Below are the code and all the weights of a small trained network. Each question names an input and a class and asks about switching units off, where a switched-off unit gives its printed mean instead of its output.

import numpy as np


def w(rows, s, z=0):
    codes = np.array(rows[::2]) - 128.0
    scale = np.full(codes.shape[1], s)
    scale[-1] = z or s
    return codes * scale


def f(y):
    return np.maximum(y, 0)


def log_softmax(a):
    a = a - a.max(-1, keepdims=True)
    return a - np.log(np.exp(a).sum(-1, keepdims=True))


def net(x, mask):
    res = np.array(x, float).reshape(1, 5) / 4 @ E
    y = f(res @ A[0][:, :-1].T + A[0][:, -1])
    res = res + np.where(mask, y, B[0][:, -1]) @ B[0][:, :-1]
    return log_softmax(res[-1] @ U[:, :-1].T + U[:, -1])


A, B = {}, {}
E = w([
[33,124,157,134,62,246,117,62,253,28],'x0',
[229,148,68,18,97,181,157,61,89,46],'x1',
[112,67,212,130,180,192,201,178,91,59],'x2',
[126,198,162,96,93,109,153,148,124,151],'x3',
[140,23,91,171,167,155,91,113,122,98],'x4',
],0.0069)
A[0] = w([
[90,98,207,107,169,194,226,177,109,76,241],'n0',
[116,182,120,96,99,100,86,100,163,173,201],'n1',
[69,141,166,185,144,121,113,175,182,192,8],'n2',
[105,103,189,122,146,174,203,154,83,92,55],'n3',
[114,175,67,107,87,119,34,87,179,182,103],'n4',
[206,149,80,62,110,167,149,98,103,71,31],'n5',
[221,143,91,46,108,191,168,79,106,103,3],'n6',
[100,234,189,78,81,108,201,143,128,154,239],'n7',
[61,110,174,220,154,106,92,191,138,187,128],'n8',
[134,100,42,161,108,109,56,95,169,139,140],'n9',
[57,127,180,134,44,216,95,60,254,69,25],'n10',
],0.0065,0.0029)
B[0] = w([
[192,154,80,192,48,157,166,117,142,90,222],'n0',
[162,140,77,181,96,189,164,140,131,87,191],'n1',
[102,73,184,53,53,65,169,81,213,142,177],'n2',
[188,139,88,141,82,113,216,166,153,99,173],'n3',
[179,170,81,181,47,102,198,159,161,107,197],'n4',
[79,50,168,79,74,91,126,86,177,170,193],'n5',
[88,91,190,72,76,46,138,59,174,149,197],'n6',
[98,94,55,178,208,254,106,11,95,152,212],'n7',
[133,67,158,100,75,92,118,40,162,151,209],'n8',
[153,161,82,208,84,176,155,136,146,82,189],'n9',
[236,156,212,121,139,103,45,169,32,246,254],'n10',
],0.0067,0.0089)
U = w([
[71,95,175,46,87,71,146,78,207,139,55],'0',
[208,156,164,118,131,95,84,176,2,214,115],'1',
[119,117,99,156,137,164,124,89,123,108,254],'2',
[112,126,104,158,147,168,127,88,125,108,242],'3',
[161,169,94,178,82,131,204,173,172,64,30],'4',
[39,165,123,108,176,143,77,168,108,67,147],'5',
[48,155,133,82,190,131,100,195,132,93,27],'6',
],0.0082,0.0051)

Each question gives the input, the list of numbers given to net, and the class t.
The units are the neurons (one row each of A and B). Each row of codes is followed by its name. A weight is (code - 128) times the scale printed after its matrix; where a second scale follows, it is the last column's (A, B and U).
mask holds one flag per neuron, in row order. A switched-off neuron (its flag False) gives its mean, the last column of its row in B, instead of its output. The means were averaged over made-up inputs and are rounded, as every weight is.
A unit's drop is (log p(t) with every unit on - log p(t) with that unit switched off) / (log p(t) with every unit on - log p(t) with every unit switched off).
The circuit of an input: a set's keep is (log p(t) with only the set's units on - log p(t) with every unit switched off) / (log p(t) with every unit on - log p(t) with every unit switched off). Starting from all 11 units, units are removed one at a time, each time the one whose removal leaves the highest keep (on an exact tie, the one counted first), for as long as the keep stays at least 0.8.
circuit, biggest first: the units of the circuit, biggest drop first
most important unit: the unit with the biggest drop
top k neurons: the k neurons with the biggest drops, biggest first
drop of u: that unit's drop, to one decimal
input [4,-3,-4,8,-2], class 2: circuit, biggest first -> [n7]
input [-2,6,4,4,4], class 0: circuit, biggest first -> [n6 n5]
input [-6,-6,0,-3,6], class 0: circuit, biggest first -> [n10 n8]
input [2,0,-7,3,2], class 4: circuit, biggest first -> [n4 n9]
input [-4,-4,0,2,-5], class 3: circuit, biggest first -> [n10 n7]
input [6,4,8,-1,5], class 4: top 3 neurons -> [n0 n3 n7]
input [7,7,-4,-6,4], class 0: top 2 neurons -> [n6 n5]
input [3,6,-8,-3,-4], class 4: top 4 neurons -> [n4 n1 n9 n8]
input [-5,-5,3,2,-7], class 3: circuit, biggest first -> [n7 n10]
input [-5,5,-8,-3,0], class 4: circuit, biggest first -> [n10 n4]
input [-4,-8,-3,2,-6], class 0: top 3 neurons -> [n2 n8 n10]
input [0,-8,-7,5,6], class 0: top 3 neurons -> [n2 n8 n0]
input [-3,3,-8,-2,-4], class 4: circuit, biggest first -> [n4 n10]
input [-7,-7,8,6,5], class 4: top 2 neurons -> [n10 n0]
input [3,-7,4,-5,-4], class 0: most important unit -> n2
input [0,5,6,3,4], class 4: top 2 neurons -> [n0 n3]
input [1,8,6,7,-1], class 0: top 2 neurons -> [n6 n5]
input [7,3,-2,7,-8], class 3: top 2 neurons -> [n7 n1]
input [-1,-7,5,4,0], class 0: top 2 neurons -> [n2 n8]
input [5,-8,-2,3,4], class 0: circuit, biggest first -> [n2]
input [0,-2,1,3,-4], class 3: top 2 neurons -> [n7 n10]
input [-5,6,-3,7,3], class 2: top 2 neurons -> [n10 n2]
input [8,7,5,5,-5], class 1: drop of n8 -> 0.1
